[128 = 0]

[213 124 136 141 113 119 111 118 125 159 126 126 143 133 138 138 125 139
 118 119 129 134 135 112 112 120 134 144 138 131 140 141 129 134 155 171
 162 119 131 132 135 149 146 134 152 119 145 113 146 134 123 149 120 110
 138 134 108 125 124 131 145 124 122 129  96 161 137 133 131 132 125  84
 186 124 102 136  98 138 138]
bamip, rurub
[163 131 144 144 121 132 133 126 140 155 139 133 159 126 131 123 102 126
 141 120 134 111 131 106 132 123 147 127 130 131 141 136  87 135 140 108
 131 127 140 121 132 136 123 143 123 140 134 123 165 122 128 128 123  85
 130 123 126 105 132 119 149 104 127 128 156 132 125 128 146 120 113  94
  73 131 111 129 119 107 123]
Vurif, Banos
[188 123 153 133 128 144 125 126 121 148 129 129 141 131 125 121 133 139
 113 122 132 145 118 119 108 126 142 138 131 135 142 133 174 158 145  84
 125 117 132 128 151 143 157 113 131 117 133 129 167 146 130 155 126  91
 123 134 101 135  80 133 133 112 109 130  98 147 150 123 131 126 135 105
 165 132 108 145 117 117 129]
bamip, rurub
[168 116 132 124 103 144 107 126 122 139 104 136 132 131 128 125 141 140
 123 124 127 141 123 110 110 116 129 143 138 122 137 123 156 127 160 116
 133 123 131 127 136 140 130 116 143 133 133 123 133 135 142 171 119 121
 124 127 105 139 106 131 139 126 131 127 119 136 127 130 129 128 133  99
 193 127 118 132 109 133 132]
bamip, rurub
[169 123 137 134 127 146 114 119 131 134 123 151 137 124 114 125 149 124
 127 128 132 125 126 110 129 131 141 152 123 116 133 106 152 128 164 107
 127 126 135 133 137 133 131 115 119 148 122 125 147 155 124 144 126 107
 126 116 115 137 100 133 150 106 130 113 106 106 117 132 135 115 123 105
 128 118 109 121 111 125 137]
Vurif, rurub
[199 143 145 138 126 129 115 116 135 148 128 137 157 145 108 126 150 132
 128 110 132 128 112 130 106 118 135 108 122 118 126 115 252 129 116  97
 152 136 128 127 121 124 122 111 131 135 143 138 141 146 114 175 108 103
 124 148 114 121  95 140 132 107  84 142 169  92 160 131 137 125 120 111
 101 114 128 138 150 118 157]
Vurif, gepul
[212 136 136 136 104 136 131 130 124 160 137 125 155 131 131 125  90 134
 132 122 132 136 131 117 113 116 130 124 141 130 133 151 121 128 144 108
 145 121 132 120 133 152 128 139 135 125 134 118 163 129 136 142 127 100
 137 128 114 112 129 123 142 113 117 128 174 155 135 128 145 137 126  83
 124 130 114 142 103 129 131]
bamip, Banos
[191 127 138 129 136 138 128 121 131 137 134 162 157 134 121 120 124 128
 128 126 131 127 122 118 117 131 150 124 131 129 124 118 175 133 135  88
 139 141 139 121 124 126 132 124 139 127 135 130 156 153 119 159 125  94
 129 136 137 136  99 133 127  95 115 135 101 117 117 129 135 123 119 125
 119 123 129 102 108 119 148]
Vurif, rurub
[252 141 131 129 121 122 124 116 134 152 134 104 129 125 133 115  87 142
 119 134 138 151 127 123 111 126 124 128 132 138 136 167 165 121 152 142
 159 117 110 125 125 154 124 112 144 105 138 123 152 136 136 152 114 102
 129 136 137 103 132 132 120 121 109 140 105 133 150 124 111 131 135 124
 133 121 110 139 103 118 141]
bamip, gepul
[101 131 151 146 126 147 122 124 129 165 113 152 115 138 131 140 153 156
 120 105 121 126 119 120  95 119 134 128 128 134 153 120 174 140 127  97
 176 124 134 133 133 147 134 141 150 149 119 123 170 102 168 154 106 120
 130 154  75 150 100 131 138 121 124 163 210 189 189 132 119 128  82  95
 221 150 127 128 120 134 113]
bamip, kofo
[252 135 118 138 105 143 121 115 149 153 126 114 144 131 143 116 125 142
 113 129 139 153 140 113 111 120 131 146 132 127 135 153 143 123 174 147
 141 118 123 123 129 138 130 124 161 110 132 122 114 136 143 156 121 117
 121 134 130 122 144 136 127 123 131 148  67 148 124 131 125 140 132  98
 201 112 101 129  84 127 139]
bamip, rurub
[112 124 178 125 140 127 117 112 158 121 122 147 141 139 118 137 156 135
 109 133 133 128 127 106 124 132 137 121 118 123 126  98 204 119 140 104
 158 135 130 127 125 136 132 116 141 138 138 134 133 150 121 159 111 110
 120 136 115 143  92 133 118 126 102 151 147 106 109 124 108 134 122 145
 148  98 149 116 115 132 156]
Vurif, sos
[140 124 144 131 132 138 114 130 115 146 129 155 148 131 121 128 141 125
 123 116 128 128 132 107 122 131 137 128 127 117 132 106 175 130 137  90
 126 131 132 130 133 133 133 123 142 147 130 128 166 144 134 150 122 100
 125 135 105 137  79 131 156 107 116 124 131 111 129 129 143 121 123 102
 125 120 130 144 122 121 136]
Vurif, rurub
[171 124 145 138 150 139 114 130 143 135 123 143 159 131 122 132 170 128
 121 116 135 117 123 105 127 131 133 146 126 125 137 113 193 125 126 119
 122 137 135 117 127 127 131 128 139 139 133 128 139 154 109 108 123 107
 126 117 112 139 110 130 147 116 133 125 119 109 118 123 142 128 115 111
 146 124 123 113 106 131 135]
Vurif, rurub
[196 121 146 130  99 142 127 115 134 155 134 124 118 133 131 127  91 159
 118 122 127 146 151 107  99 104 123 122  99 139 145 136 134 129 171 118
 176 120 136 134 129 168 131 120 131 117 136 131 173 132 131 158 102  96
 128 142 111 124 104 144 125 114 111 136 164 165 174 136 111 120 135  95
 168 132 115 132 115 117 129]
bamip, rurub
[113 137 145 137 106 141 117 117 131 154 129 158 150 127 127 145 137 131
 123 115 136 145 142 107 116 132 134 112 124 126 134 104 160 128 137  90
 132 138 128 130 137 139 131 120 133 156 127 129 150 148 126 153 115  94
 122 137  95 136  86 117 141 107 106 126 164 122 143 127 136 112 127  97
 106 129 123 118 148 121 134]
Vurif, rurub
[101 119 150 133 111 130 128 114 130 132 130 147 130 130 134 126  93 141
 132 132 129 134 140 102 123 142 141 110 126 137 129 111  87 139 141  90
 165 128 138 129 125 163 125 142 129 138 137 134 201 133 144 136 113  85
 130 133 116 120 118 126 144 104 110 140 174 140 140 131  95 121 128 118
 117 128 135 118 123 123 133]
bamip, sos
[151 128 142 132  89 139 112 118 132 153 132 150 148 130 115 131 117 128
 122 113 133 134 136 108 112 123 135 115 128 121 136 117 129 121 153  96
 135 116 131 123 136 156 134 138 141 133 129 125 139 135 201 147 116 102
 126 134 109 129 108 125 140 113 109 124 136 148 133 137 139 133 126  94
 149 128 121 126 122 108 145]
Vurif, rurub
[201 120 139 141 172 137 116 119 142 148 146 138 149 127 120 135 155 144
 121 131 139 119 125 112 121 122 121 151 132 130 140 114 183 131 130 121
 138 126 141 122 131 133 140 130 143 137 129 125 164 152 127 154 115 102
 123 130 106 130 106 130 144 127 134 134 143 118 142 116 142 125 120 102
 135 130 113 125 102 114 128]
Vurif, rurub
[194 126 143 136 119 141 107 115 150 153 128 157 180 127 122 129 150 124
 118 113 132 120 130  87 129 128 130 131 121 109 134 125 176 117 162 123
 117 131 140 119 130 129 142 135 151 151 140 122 122 151 122 148 121  94
 126 123 120 125 121 126 156 110 121 125 122 102 115 138 158 128 114  84
 137 110 111 111 110 120 143]
Vurif, rurub
[216 136 133 145 107 135 135 126 121 166 133 118 131 130 150 129 108 149
 132 106 128 137 132 125 121 110 120 134 132 135 142 151  99 133 146 138
 140 116 130 133 143 150 138 134 138 123 137 120 150 108 148 130 114 113
 123 118 110 107 137 142 141 113 140 134 136 176 166 135 136 125 137  81
 145 151  95 137 113 119 110]
bamip, Banos
[207 131 141 132 115 136 107 118 147 151 130 137 162 139 122 128 142 129
 117 127 132 132 131 100 121 119 136 135 132 126 128 124 169 133 149 106
 131 127 131 119 139 141 133 140 143 138 133 124 125 145 133 155 125  94
 122 128 110 126 114 140 142  98 116 129 102 120 142 131 139 133 116 109
 150 111 119 121 109 121 144]
Vurif, rurub
[153 127 142 127 109 144 120 118 119 152 126 136 120 135 131 126 122 136
 112 116 126 133 126 121 106 123 121 116 133 133 134 126 165 128 139  97
 148 119 127 129 128 142 142 127 146 134 127 143 159 123 146 146 113 110
 123 146 103 129  98 130 131 117 108 140 153 151 166 136 125 130 129 103
 171 135 131 134 127 129 127]
bamip, rurub
[ 82 127 151 132 139 130 122 122 150 145 127 165 161 135 118 145 125 148
 120 118 133 111 136  84 138 125 137 107 125 120 139 103  91 141 137  86
 167 117 141 112 129 147 127 167 163 154 122 131 180 127 154 142 120  83
 124 137 115 130 138 133 154 104 130 131 186 145 112 129 114 147 116 112
 173 114 145 103  83 127 144]
Vurif, sos
[169 131 152 135 138 129 116 129 152 151 118 152 158 127  98 136 176 133
 129 112 130 122 119 117 110 119 128 133 127 114 137 103 191 126 129 119
 139 137 142 131 130 110 126 142 128 163 126 119 121 116 131 139 116 121
 127 128 105 114 139 123 145 107 141 137 202 107 135 128 168 130 115  91
 106 116 109 130 146 115 121]
Vurif, Banos
[113 130 150 135 114 130 119 121 138 145 138 184 178 138  95 136 132 117
 131 110 140 105 148  94 135 125 135 123 121 116 133  91 109 130 137  81
 138 128 134 127 134 133 139 148 120 172 124 119 167 142 135 134 124  80
 108 115 104 119 101 125 169  94 139 114 175 111 117 128 159 112 105  70
  64 126 115 123 137 107 120]
Vurif, Banos
[118 129 137 133 117 126 131 117 129 152 135 134 134 130 142 128 102 145
 120 113 130 137 145 122 108 125 125 111 124 145 137 131 148 120 126  97
 137 131 135 141 134 163 133 131 131 132 150 135 231 137 127 149 113  90
 127 144 100 129  91 126 143 118 100 129 159 159 167 128 123 122 130 101
 107 134 116 139 137 117 128]
bamip, rurub
[ 89 125 152 135 120 137 118 119 134 146 137 163 169 133 114 123 130 124
 132 118 131 120 145 104 132 127 139 120 109 110 133  95 100 137 126  81
 124 134 134 127 130 127 117 141 117 147 126 124 169 136 123 137 120  85
 132 122 108 124  96 121 160  99 129 116 180 120 125 122 150 109 120  89
  74 124 121 124 126 113 123]
Vurif, Banos
[212 139 126 143 137 128 119 123 142 139 128 129 151 131 118 131 129 131
 118 123 131 145 114  59 128 122 118 131 124 126 135 140 157 122 136 134
 142 119 137 132 141 124 129 147 152 127 128 120 119 130 133 143 102 114
 126 136 126 123 153 135 116 126 126 140 111 132 125 132 148 147 123 105
 160 118 116 121  93 124 132]
Vurif, rurub
[138 129 148 124 116 139 105  98 149 133 122 157 153 134 120 134 150 130
  98 122 127 124 131  83 124 129 142 118 122 121 137 100 176 128 151  97
 124 129 141 128 137 138 137 128 148 156 143 134 125 151 126 151 114 107
 132 134 107 139 107 130 136 123 114 127 120 118 111 133 139 129 118 111
 164 115 127 114 110 130 150]
Vurif, rurub
[140 129 140 135 121 139 128 125 130 143 120 129 131 131 133 128 130 129
 131 116 127 133 120 123 122 129 132 136 138 127 131 126 128 132 134 121
 126 122 131 132 135 125 126 127 135 129 125 126 132 124 130 132 122 122
 131 126 106 134 110 128 139 130 137 127 125 151 143 121 136 134 129 107
 161 136 115 132 117 133 124]
bamip, rurub
[159 123 139 137 151 131 115 109 154 121 131 124 152 128 118 138 136 140
 119 128 131 122 128  97 123 131 127 117 126 132 128 117 192 116 134 136
 145 133 139 133 127 149 136 117 142 134 152 136 121 153 110 141 114 127
 118 131 130 118 124 154 126 125 109 141 140  98 117 133 137 111 124 143
 111 107 137 115 113 129 152]
Vurif, gepul
[172 122 143 133  87 143 118 112 119 156 120 142 141 135 126 117 121 142
 122 118 133 140 134 107 109 131 136 127 132 133 159 117 156 125 170  89
 135 126 131 121 142 155 138 120 131 133 138 116 158 160 136 151 116  91
 133 142  97 134  69 140 145 110 108 130 120 139 152 137 122 113 128  98
 137 125 114 133 136 116 125]
bamip, rurub
[252 133 126 132  72 142 132 112 115 164 134 104 139 127 141 114  85 139
 132 115 124 136 137 134 118 115 144 140 125 131 134 166  83 133 168 155
 138 118 126 125 127 149 128 129 120 119 124 119 146 118 149 128 115 112
 125 130 121  95 141 130 130 104 141 129 131 146 164 133 139 120 139  69
 102 143  90 150 131 114  99]
bamip, Banos
[128 124 138 138 151 118 119 125 143 132 124 157 141 137 114 135 159 133
 121 125 129 121 121 114 120 130 141 136 127 125 135 110 172 128 126 108
 136 133 124 124 127 120 117 124 127 152 115 134 138 136 125 140 123 117
 139 134 112 141 110 136 134 122 123 133 150 115 125 129 134 128 125 127
 144 123 122 119 119 126 139]
Vurif, sos
[ 97 116 135 134 184 132 122 132 127 143 134 178 176 127 124 138 146 111
 128 117 134 113 135 113 135 132 125 104 121 124 129 102 208 116  81 105
 116 147 143 134 130 138 132 122 127 155 150 127 156 158  89 139 118  74
 124 129 101 113  99 114 154 100 105 128 177 107 131 129 165 118 113  82
  23 121 111 127 138 112 148]
Vurif, kofo
[ 80 118 147 135 104 141 119 118 136 141 124 141 130 138 126 124  83 164
 118 132 121 134 158  87 124 134 149 150 128 138 132 121  33 134 159 108
 150 119 137 131 129 172 129 145 142 134 144 135 192 139 141 140 123  93
 134 136 116 130  99 130 156 114 121 118 126 164 114 135  98 126 132 120
 141 121 129 109  80 124 135]
bamip, sos
[170 127 137 135 127 138 109 114 145 150 123 135 156 144 131 128 132 138
 110 116 131 135 129 103 105 123 132 119 131 125 131 126 193 114 150 110
 129 128 127 128 130 137 132 108 148 131 150 116 143 154 117 154 107 100
 126 140  95 128 114 131 135 119 103 134  68 124 125 132 132 103 117 113
 135 118 117 117 101 129 142]
Vurif, rurub
[178 138 140 142 149 136 123 117 141 153 122 126 128 134 136 122 135 155
 121 122 137 143 132 111 105 118 126 146 137 137 139 144 157 131 130 132
 147 126 146 135 138 160 144 122 146 122 145 124 162 126 137 142 115 110
 135 137  93  39 112 136 139 129 117 145 140 161 188 119 120 125 111  97
 170 138  99 125 110 122 126]
bamip, rurub
[140 124 134 140 160 119 132 116 148 138 134 141 159 125 127 130 131 120
 130 121 129 120 136 126 128 123 114 114 125 117 125 123 175 125 100 113
 128 134 133 127 126 126 122 128 124 139 146 130 159 146  99 138 123  97
 117 131 123 109 124 125 141 106 109 132 160 102 118 129 151 117 120 118
  48 112 132 142 113 116 138]
Vurif, kofo
[205 116 141 143 116 144 119 118 131 160 127 146 146 133 122 126 129 139
 125 118 137 127 129 106 108 145 139 146 123 101 148 114 147 133 156  98
 139 138 137 121 129 138 131 124 120 143 129 127 166 143 136 151 120  93
 116 131 104 125  82 135 155  99 135 132 139 129 158 129 131 107 121  90
 115 133 104 135 134 109 115]
bamip, rurub
[252 129 140 142  94 134 111 118 125 172 122 121 155 135 136 128 115 149
 118 113 133 151 120 114  97 118 124 135 134 126 152 148 180 122 172 118
 142 120 124 121 148 140 135 123 154 112 135 121 141 147 141 163 177  98
 130 139 113 124 109 136 131 115 107 140  87 153 138 133 141 130 139  86
 187 130 104 139 108 144 141]
bamip, rurub
[191 128 137 134 111 140 125 116 133 163 128 119 135 123 144 126 106 153
 128 119 122 138 129 129 100 115 121 123 125 141 140 139 183 122 137 127
 154 138 130 137 126 162 152 119 131 119 144 122 173 134 130 147  90  98
 125 142  94 107 110 141 130 115  97 139 177 148 171 128 125 115 133 103
 107 136 104 140 131 118 122]
bamip, rurub
[164 128 137 132 120 140 119 125 133 143 109 127 137 132 132 118 147 137
 114 121 126 138 131 113 122 101 117 120 127 122 138 121 192 126 134 137
 127 131 127 136 131 141 137 115 143 127 126 121 109 133 134 144 118 127
 127 139 107 130 130 128 122 136 119 140 110 137 130 132 140 123 125 115
 160 135 112 123 114 132 130]
bamip, rurub
[150 126 144 139 117 131 119 108 143 152 123 137 154 130 129 126 126 131
 113 121 134 131 137 103 124 127 128 109 124 134 127 116 153 126 143 114
 148 130 132 120 123 142 124 126 141 131 139 125 145 140 131 136 112  95
 131 128 119 115 106 134 137 107 106 133 164 120 130 130 121 125 122 105
 100 114 125 119 123 126 141]
Vurif, sos
[  4 106 161 121  96 116  99 104 136 126 121 183 155 136 109 135 136 137
 112 113 133 123 150  76 125 138 145 102 123 127 140  67 116 141 159  63
 138 133 117 131 123 162 120 114 136 169 142 144 160 160 125 140 112  89
 127 133  99 154  62 132 150 113 110 114 184 121 110 137 108 120 119 110
 104 110 147 101 132 125 130]
Vurif, sos
[149 129 140 126  78 127 129 114 130 143 135 127 114 136 133 122  78 154
 121 136 136 132 134 107 122 130 138 128 125 129 133 137  53 138 171 101
 174 119 132 125 121 156 125 146 134 120 125 127 167 120 154 135 113 114
 134 130 141 117 139 132 127 112 127 130 158 145 124 131  83 124 130 127
 160 125 136 124 107 121 120]
bamip, sos

[122  87 139 144 118 127 147 149 145 134 129 135 144 120 120 112 130 134
 129 138  83 114 110 136 138 142 126 122 132 133 115  99 121 142 146 148
 120 130 157 127 139 139  90 120 112  98 138 119  89  90 152 127 135 107
 130 140 129 151 129  47 189 146 113 111 149 113 139 137 112 140  87 134
 137 152 119 132 139 129 133]
sog, Rad
[125  80 121 147 108 143 127 138 133 123 138 129 134 119 108 111 132 166
 120  94  92 146 113 132 130 117 126 145 126 130 116 103 127 109 134 142
 150 133 127 121 156 118 114 133 150 122 123 115 124 120 156 117 145 132
 104 128 128 126 128 123 156 127 121 131 130 139 117 132 116 143 111 137
 132 159 129 125 198 110 123]
gikop, Rad
[139 138 128 134 118 137 104 129 117 136 143 131 143 135 106 146 135 136
 134 131 143 130 136 112 123 114 123 111 122 133 121 139 130 125 133 111
 110 154 108 137 132 124 152 130 156 149 140 121 139 130 132 131 124 146
 116 131 120 102 137 176 115 123 140 125 113 138 122 117 159 144 142 133
 122 150 150 131 143 107 109]
Rano, Buzef
[126  92 118 148 102 143 115 152 134 123 137 117 135 123 107 116 134 158
 142 110  85 131 122 141 124 115 136 134 116 111  96 105 127 125 141 140
 116 130 158 133 154 116 123 133  98 133 141 102 125 118 167 118 144 127
 112 136 129 131 127  98 143 117 125 128 148 118 123 128 111 142 103 134
 133 155 119 131 178 119 111]
ludi, Rad
[133 119 120 146 109 132 111 134 128 126 131 123 130 122 102 144 135 165
 141 119 142 141 122 134 130 109 125 121 110 111  87 121 122 127 136 125
  93 143 135 146 149 120 170 136 115 133 135 119 127 134 155 124 128 142
 133 134 134 117 125 108 126 117 131 103 127 125 131 127 143 144 116 124
 135 137 125 134 149 124 102]
ludi, Buzef
[132 135 121 143 119 133 101 138 132 135 152 123 177 139 104 114 143 148
 119 130 116 140 113 122 137  93 123  91  96 106 113 118 136 110 134 103
 110 154 151 143 146 132 141 126 132 146 139 105 127 123 147 135 130 147
 116 136 118  99 133 156 138 127 122 123 125 130 126 133 159 158 129 116
 129 149 146 140 135 124 107]
Rano, Buzef
[129  90 113 138 118 132 135 132 143 118 127 119 131 114 114 133 135 166
 114  93 103 138 111 142 131 107 125 153 112 101  96 106 143 101 130 144
 123 125 155 126 156 110 133 138 113 133 143 107 130 118 161 118 137 129
 115 134 138 136 109 100 134 113 125 125 194 125 110 132 115 138 114 120
 142 156 120 127 193 123 115]
zofiv, Rad
